Below is a small trained network, with its code and all its weights. Each question gives an input and a class and asks what happens when units are switched off, that is, made to give their printed mean instead of their output.

import numpy as np


def w(rows, s, z=0):
    codes = np.array(rows[::2]) - 128.0
    scale = np.full(codes.shape[1], s)
    scale[-1] = z or s
    return codes * scale


def norm(h):
    return h / np.sqrt((h * h).mean(-1, keepdims=True) + 1e-5)


def f(y):
    return y / 2 * (1 + np.tanh(0.7978845608 * (y + 0.044715 * y**3)))


def log_softmax(a):
    a = a - a.max(-1, keepdims=True)
    return a - np.log(np.exp(a).sum(-1, keepdims=True))


def net(x, mask):
    res = np.array(x, float).reshape(1, 3) / 4 @ E
    u = 0
    for l in range(2):
        y = f(norm(res) @ A[l][:, :-1].T + A[l][:, -1])
        res = res + np.where(mask[u : u + 4], y, B[l][:, -1]) @ B[l][:, :-1]
        u += 4
    return log_softmax(norm(res)[-1] @ U[:, :-1].T + U[:, -1])


A, B = {}, {}
E = w([
[96,133,245,138,84,159,194],'x0',
[5,58,106,130,136,117,96],'x1',
[146,164,103,125,161,157,241],'x2',
],0.013)
A[0] = w([
[2,78,103,119,88,132,114,199],'0.n0',
[30,96,1,102,184,111,120,25],'0.n1',
[192,129,53,131,123,120,95,158],'0.n2',
[154,126,174,119,82,100,57,254],'0.n3',
],0.015,0.004)
B[0] = w([
[144,185,252,91,173,1,62,248],'0.n0',
[180,135,12,244,110,250,216,242],'0.n1',
[25,98,230,39,200,56,41,203],'0.n2',
[85,103,79,163,78,213,23,214],'0.n3',
],0.012)
A[1] = w([
[148,102,143,133,53,145,82,56],'1.n0',
[166,96,122,60,95,95,250,1],'1.n1',
[93,125,136,62,211,83,231,22],'1.n2',
[77,56,91,2,114,178,124,157],'1.n3',
],0.027,0.005)
B[1] = w([
[157,116,87,114,148,139,236,217],'1.n0',
[57,155,235,54,56,118,153,217],'1.n1',
[179,71,5,205,200,125,48,245],'1.n2',
[132,151,222,117,88,74,141,180],'1.n3',
],0.021,0.012)
U = w([
[87,129,227,51,115,56,85,248],'0',
[145,99,67,179,215,64,65,34],'1',
[149,152,36,166,109,194,247,109],'2',
],0.015,0.0017)

Each question gives the input, the list of numbers given to net, and the class t.
The units are the neurons (one row each of A and B). Each row of codes is followed by its name. A weight is (code - 128) times the scale printed after its matrix; where a second scale follows, it is the last column's (A, B and U).
mask holds one flag per neuron, layer by layer. A switched-off neuron (its flag False) gives its mean, the last column of its row in B, instead of its output. The means were averaged over made-up inputs and are rounded, as every weight is.
A unit's drop is (log p(t) with every unit on - log p(t) with that unit switched off) / (log p(t) with every unit on - log p(t) with every unit switched off).
The circuit of an input: a set's keep is (log p(t) with only the set's units on - log p(t) with every unit switched off) / (log p(t) with every unit on - log p(t) with every unit switched off). Starting from all 8 units, units are removed one at a time, each time the one whose removal leaves the highest keep (on an exact tie, the one counted first), for as long as the keep stays at least 0.8.
circuit, biggest first: the units of the circuit, biggest drop first
most important unit: the unit with the biggest drop
top k neurons: the k neurons with the biggest drops, biggest first
top k neurons in layer l: the k neurons of layer l with the biggest drops, biggest first
drop when u is switched off: that unit's drop, to one decimal
input [5,5,3], class 1: circuit, biggest first : (0.n3, 1.n2)
input [6,3,6], class 1: circuit, biggest first : (1.n2)
input [0,-6,-3], class 0: top 2 neurons : (0.n1, 0.n2)
input [5,-1,7], class 0: top 3 neurons in layer 0 : (0.n2, 0.n0, 0.n1)
input [4,-1,7], class 0: top 2 neurons in layer 0 : (0.n2, 0.n0)
input [2,-2,1], class 0: top 2 neurons in layer 0 : (0.n3, 0.n2)
input [6,-1,-5], class 2: top 2 neurons : (1.n0, 0.n2)
input [2,-8,0], class 2: top 2 neurons : (0.n0, 1.n2)
input [-6,7,4], class 2: top 2 neurons : (0.n1, 1.n2)
input [-8,-2,-3], class 0: top 3 neurons : (0.n2, 1.n3, 1.n2)
input [8,2,2], class 1: top 2 neurons : (0.n3, 1.n2)
input [1,-4,8], class 0: top 3 neurons : (1.n1, 0.n2, 0.n0)
input [0,-5,-6], class 0: top 4 neurons : (0.n1, 1.n3, 0.n2, 1.n2)
input [2,-4,-7], class 2: most important unit : 1.n0
input [8,6,2], class 1: top 3 neurons : (0.n3, 1.n2, 1.n1)
input [0,-6,5], class 1: top 2 neurons : (1.n2, 0.n1)
input [8,6,3], class 1: top 2 neurons : (0.n3, 1.n2)
input [-8,0,-6], class 0: top 2 neurons in layer 0 : (0.n2, 0.n0)
input [5,-2,0], class 2: top 2 neurons : (0.n0, 0.n2)
input [-2,3,1], class 2: circuit, biggest first : (0.n1)
input [3,3,8], class 1: top 2 neurons : (1.n2, 0.n1)
input [6,1,1], class 1: top 2 neurons in layer 0 : (0.n1, 0.n3)
input [4,1,5], class 1: top 2 neurons in layer 1 : (1.n2, 1.n3)
input [-2,-7,7], class 1: drop when 1.n2 is switched off : 4.2
input [1,-6,-1], class 2: drop when 0.n0 is switched off : 2.0
input [-5,2,1], class 2: drop when 0.n1 is switched off : 1.3
